[[25 34 15]
 [23 45 16]
 [28  9 18]]
->
[[23 45 16]
 [25 34 15]
 [28  9 18]]

[[ -7 -17 -17   3   2   0  -4  -3]
 [ 22   7   4 -45  -4   8   4 -13]]
->
[[ 22   7   4 -45  -4   8   4 -13]
 [ -7 -17 -17   3   2   0  -4  -3]]

[[-12  22 -29 -31]
 [ 13 -38  32 -46]
 [  4 -17  19 -28]
 [-26 -26 -23  -1]]
->
[[-12  22 -29 -31]
 [  4 -17  19 -28]
 [-26 -26 -23  -1]
 [ 13 -38  32 -46]]

[[  1  13  11 -25 -18   9  13   1]
 [-10   3 -15   0   5   3  22 -25]
 [  6 -18 -13  10   6  14 -20  20]
 [  2  11  -9  30  -7 -33  -9  -7]
 [-12  12   9   1   0  11  -7   8]
 [ 35   0 -24 -18  -6  25  15  19]
 [ -9  -5 -19   9 -35 -21  20  19]
 [ 16 -19   5 -19   5 -30   2  -7]
 [  1   6   7 -16  15  -6 -22   2]
 [ -5  20  -7  -5  -7  -6 -15   1]
 [ 19  -9  11  -9   6  21   3   2]
 [-15 -13   7  -2 -13   6  10  -6]]
->
[[ -5  20  -7  -5  -7  -6 -15   1]
 [  1  13  11 -25 -18   9  13   1]
 [-12  12   9   1   0  11  -7   8]
 [  2  11  -9  30  -7 -33  -9  -7]
 [  1   6   7 -16  15  -6 -22   2]
 [-10   3 -15   0   5   3  22 -25]
 [ 35   0 -24 -18  -6  25  15  19]
 [ -9  -5 -19   9 -35 -21  20  19]
 [ 19  -9  11  -9   6  21   3   2]
 [-15 -13   7  -2 -13   6  10  -6]
 [  6 -18 -13  10   6  14 -20  20]
 [ 16 -19   5 -19   5 -30   2  -7]]

[[-10 -38   4  -2  17   3 -43 -14  14  38  15   4]
 [ 25  38 -37 -28  13 -14  -3 -39  25 -40  22   3]
 [ -5   4 -20  20  25  29  38  37  -6  21  20 -15]
 [-26  -7  44  33  37  -2 -20 -12  15  26  -4  -1]
 [-11  -3  44 -21  10 -38   6  16 -44 -30 -30  31]
 [ 32   3 -42  25  24 -36 -26   9  16 -22 -32  13]]
->
[[ 25  38 -37 -28  13 -14  -3 -39  25 -40  22   3]
 [ -5   4 -20  20  25  29  38  37  -6  21  20 -15]
 [ 32   3 -42  25  24 -36 -26   9  16 -22 -32  13]
 [-11  -3  44 -21  10 -38   6  16 -44 -30 -30  31]
 [-26  -7  44  33  37  -2 -20 -12  15  26  -4  -1]
 [-10 -38   4  -2  17   3 -43 -14  14  38  15   4]]

[[-19  22 -15   6]
 [-28  45   0 -34]
 [  0 -15  32   4]]
->
[[-28  45   0 -34]
 [-19  22 -15   6]
 [  0 -15  32   4]]

[[  1 -14   3 -25  17  40 -11 -32  -7  34  -3   4]
 [-13  12  -5  41  35  28  10  -1   7  25 -14   1]
 [ -2   5   2   0 -24 -25  19  32 -15  -7  32  -3]]
->
[[-13  12  -5  41  35  28  10  -1   7  25 -14   1]
 [ -2   5   2   0 -24 -25  19  32 -15  -7  32  -3]
 [  1 -14   3 -25  17  40 -11 -32  -7  34  -3   4]]

[[ 11  -9 -10 -25  25 -13  28 -15  10 -11  13  -7 -16]
 [-12 -16  14  16  22  20  16  20 -17   0 -19  17 -27]
 [  0   8  -4 -26  27 -10  30 -17   1   0   0  -7   8]
 [  3  19 -11 -27  -7 -19   1 -25  10   1   9 -20  35]
 [ 13 -18 -10  -6   8  -7   8  -2  17 -15  19  -6 -31]
 [-14  16  12  20  -9  11  -9  17 -13  13 -22  10  30]]
->
[[  3  19 -11 -27  -7 -19   1 -25  10   1   9 -20  35]
 [-14  16  12  20  -9  11  -9  17 -13  13 -22  10  30]
 [  0   8  -4 -26  27 -10  30 -17   1   0   0  -7   8]
 [ 11  -9 -10 -25  25 -13  28 -15  10 -11  13  -7 -16]
 [-12 -16  14  16  22  20  16  20 -17   0 -19  17 -27]
 [ 13 -18 -10  -6   8  -7   8  -2  17 -15  19  -6 -31]]
